Below is a small trained network, with its code and all its weights. Each question gives an input and a class and asks what happens when units are switched off, that is, made to give their printed mean instead of their output.

import numpy as np


def w(rows, s, z=0):
    codes = np.array(rows[::2]) - 128.0
    scale = np.full(codes.shape[1], s)
    scale[-1] = z or s
    return codes * scale


def norm(h):
    return h / np.sqrt((h * h).mean(-1, keepdims=True) + 1e-5)


def f(y):
    return np.maximum(y, 0)


def log_softmax(a):
    a = a - a.max(-1, keepdims=True)
    return a - np.log(np.exp(a).sum(-1, keepdims=True))


def net(x, mask):
    res = np.array(x, float).reshape(1, 6) / 4 @ E
    u = 0
    for l in range(2):
        y = f(norm(res) @ A[l][:, :-1].T + A[l][:, -1])
        res = res + np.where(mask[u : u + 15], y, B[l][:, -1]) @ B[l][:, :-1]
        u += 15
    return log_softmax(norm(res)[-1] @ U[:, :-1].T + U[:, -1])


A, B = {}, {}
E = w([
[10,160,56,105,103,213,146,80,111],'x0',
[151,83,91,106,208,185,176,129,59],'x1',
[149,134,180,176,137,123,21,146,127],'x2',
[136,3,75,119,142,166,101,250,178],'x3',
[146,105,165,50,127,151,39,69,163],'x4',
[117,135,92,128,250,129,53,123,190],'x5',
],0.0036)
A[0] = w([
[130,199,191,208,34,135,172,160,38,123],'0.n0',
[230,48,155,133,163,103,72,224,126,92],'0.n1',
[147,147,186,136,38,112,110,118,158,59],'0.n2',
[209,96,128,76,172,131,119,146,120,2],'0.n3',
[124,138,182,99,62,132,74,71,142,10],'0.n4',
[114,155,131,145,130,128,130,135,123,3],'0.n5',
[253,77,142,109,172,114,118,183,120,35],'0.n6',
[91,126,110,241,77,78,159,231,173,112],'0.n7',
[51,82,89,160,122,215,43,172,113,96],'0.n8',
[101,181,114,131,205,116,127,84,144,73],'0.n9',
[70,114,22,92,98,173,217,139,104,100],'0.n10',
[156,154,161,36,131,177,92,40,98,35],'0.n11',
[185,112,83,58,210,128,103,141,187,11],'0.n12',
[133,117,55,148,201,125,196,128,100,70],'0.n13',
[107,174,143,169,216,59,75,127,181,70],'0.n14',
],0.0046,0.0036)
B[0] = w([
[155,4,220,158,97,24,90,17,110,252],'0.n0',
[161,67,126,240,231,183,120,55,65,252],'0.n1',
[80,136,127,101,148,114,53,85,167,180],'0.n2',
[79,88,186,172,123,97,152,118,157,151],'0.n3',
[52,109,132,54,91,107,147,173,198,162],'0.n4',
[128,103,139,144,127,110,150,145,119,128],'0.n5',
[111,32,178,254,128,125,212,91,65,197],'0.n6',
[67,110,158,41,85,63,219,194,253,220],'0.n7',
[93,205,68,133,190,176,95,66,152,212],'0.n8',
[228,157,153,134,111,126,115,195,108,167],'0.n9',
[84,101,71,156,199,196,191,197,111,244],'0.n10',
[24,50,187,103,105,95,153,212,174,183],'0.n11',
[136,94,243,225,118,83,131,92,71,178],'0.n12',
[34,158,155,82,146,148,83,91,176,185],'0.n13',
[218,116,116,142,118,204,131,186,84,197],'0.n14',
],0.0041,0.0036)
A[1] = w([
[118,65,131,104,69,146,158,163,117,126],'1.n0',
[148,127,140,163,119,98,143,115,75,101],'1.n1',
[114,129,80,143,135,128,145,160,170,79],'1.n2',
[116,142,142,78,14,85,103,127,161,2],'1.n3',
[172,163,133,160,149,125,58,130,128,114],'1.n4',
[102,140,67,110,154,176,150,144,112,97],'1.n5',
[96,111,127,137,115,203,54,129,101,66],'1.n6',
[158,186,121,47,187,141,152,138,118,2],'1.n7',
[178,156,112,143,150,165,72,129,124,80],'1.n8',
[119,146,158,108,114,86,157,88,108,122],'1.n9',
[170,144,106,120,95,122,168,185,143,62],'1.n10',
[176,158,99,149,159,181,64,130,113,70],'1.n11',
[88,172,64,155,94,149,155,89,123,153],'1.n12',
[98,127,3,113,155,175,182,143,126,32],'1.n13',
[128,157,102,151,82,142,176,69,7,83],'1.n14',
],0.0072,0.0027)
B[1] = w([
[250,201,72,99,159,127,92,133,168,212],'1.n0',
[108,103,177,191,159,182,115,118,89,202],'1.n1',
[98,112,142,126,58,161,176,165,61,173],'1.n2',
[31,175,195,82,56,66,74,21,39,208],'1.n3',
[201,127,32,90,177,176,195,101,141,196],'1.n4',
[47,166,132,72,128,159,78,160,198,219],'1.n5',
[159,152,60,70,155,109,109,117,228,199],'1.n6',
[91,177,131,55,40,59,63,94,194,146],'1.n7',
[204,161,70,73,121,138,168,83,97,172],'1.n8',
[101,89,175,166,119,100,58,102,161,217],'1.n9',
[231,169,81,93,60,63,149,156,183,140],'1.n10',
[204,186,88,49,94,85,148,64,124,183],'1.n11',
[126,33,167,202,178,153,110,180,120,210],'1.n12',
[3,166,129,112,101,214,74,179,156,252],'1.n13',
[176,12,144,220,234,171,107,176,183,208],'1.n14',
],0.0045,0.0039)
U = w([
[75,155,184,96,34,41,98,69,122,167],'0',
[171,29,168,229,169,128,132,113,114,174],'1',
[132,192,111,126,109,116,140,162,58,2],'2',
[202,185,45,61,163,148,81,91,165,146],'3',
[131,180,89,114,88,124,125,173,16,8],'4',
[186,211,108,122,152,153,189,113,17,75],'5',
[155,134,91,110,65,89,217,223,156,91],'6',
[12,131,82,107,148,219,123,181,158,173],'7',
],0.012,0.0066)

Each question gives the input, the list of numbers given to net, and the class t.
The units are the neurons (one row each of A and B). Each row of codes is followed by its name. A weight is (code - 128) times the scale printed after its matrix; where a second scale follows, it is the last column's (A, B and U).
mask holds one flag per neuron, layer by layer. A switched-off neuron (its flag False) gives its mean, the last column of its row in B, instead of its output. The means were averaged over made-up inputs and are rounded, as every weight is.
A unit's drop is (log p(t) with every unit on - log p(t) with that unit switched off) / (log p(t) with every unit on - log p(t) with every unit switched off).
most important unit: the unit with the biggest drop
k most important neurons: the k neurons with the biggest drops, biggest first
k most important neurons of layer l: the k neurons of layer l with the biggest drops, biggest first
drop of u: that unit's drop, to one decimal
input [5,4,-1,-4,6,-6], class 1: 2 most important neurons of layer 1 -> (1.n14; 1.n13)
input [-2,1,-6,6,7,-8], class 3: most important neuron -> (1.n0)
input [4,2,-1,-6,7,4], class 0: 2 most important neurons of layer 0 -> (0.n11; 0.n10)
input [0,-3,-1,-4,-8,-1], class 0: 2 most important neurons -> (0.n7; 0.n1)
input [-4,-4,1,-1,-1,-1], class 0: 2 most important neurons -> (0.n7; 0.n10)
input [5,3,1,-8,0,6], class 3: 3 most important neurons of layer 0 -> (0.n9; 0.n7; 0.n10)
input [-7,-1,-1,-5,3,7], class 5: 2 most important neurons of layer 0 -> (0.n14; 0.n0)
input [-2,-2,7,5,3,8], class 3: 2 most important neurons of layer 0 -> (0.n0; 0.n8)
input [-2,5,-8,-8,1,3], class 7: 2 most important neurons of layer 1 -> (1.n14; 1.n3)
input [-6,-3,-4,-1,-7,-7], class 0: 3 most important neurons of layer 0 -> (0.n7; 0.n0; 0.n1)
input [-7,2,-7,-8,0,-8], class 1: 2 most important neurons -> (1.n14; 0.n7)
input [-2,-3,-4,3,3,5], class 1: 2 most important neurons of layer 0 -> (0.n12; 0.n6)
input [4,-7,-3,-7,-8,-2], class 1: 2 most important neurons -> (1.n14; 1.n12)
input [-3,0,-8,7,4,6], class 1: most important unit -> 0.n12
input [2,0,5,1,2,3], class 3: drop of 1.n10 -> 0.0
input [2,4,4,-7,-7,-1], class 1: drop of 1.n14 -> 0.1
input [7,-7,8,7,1,-8], class 0: drop of 1.n3 -> 0.2
input [8,-4,3,-8,-4,2], class 1: drop of 1.n14 -> 0.2
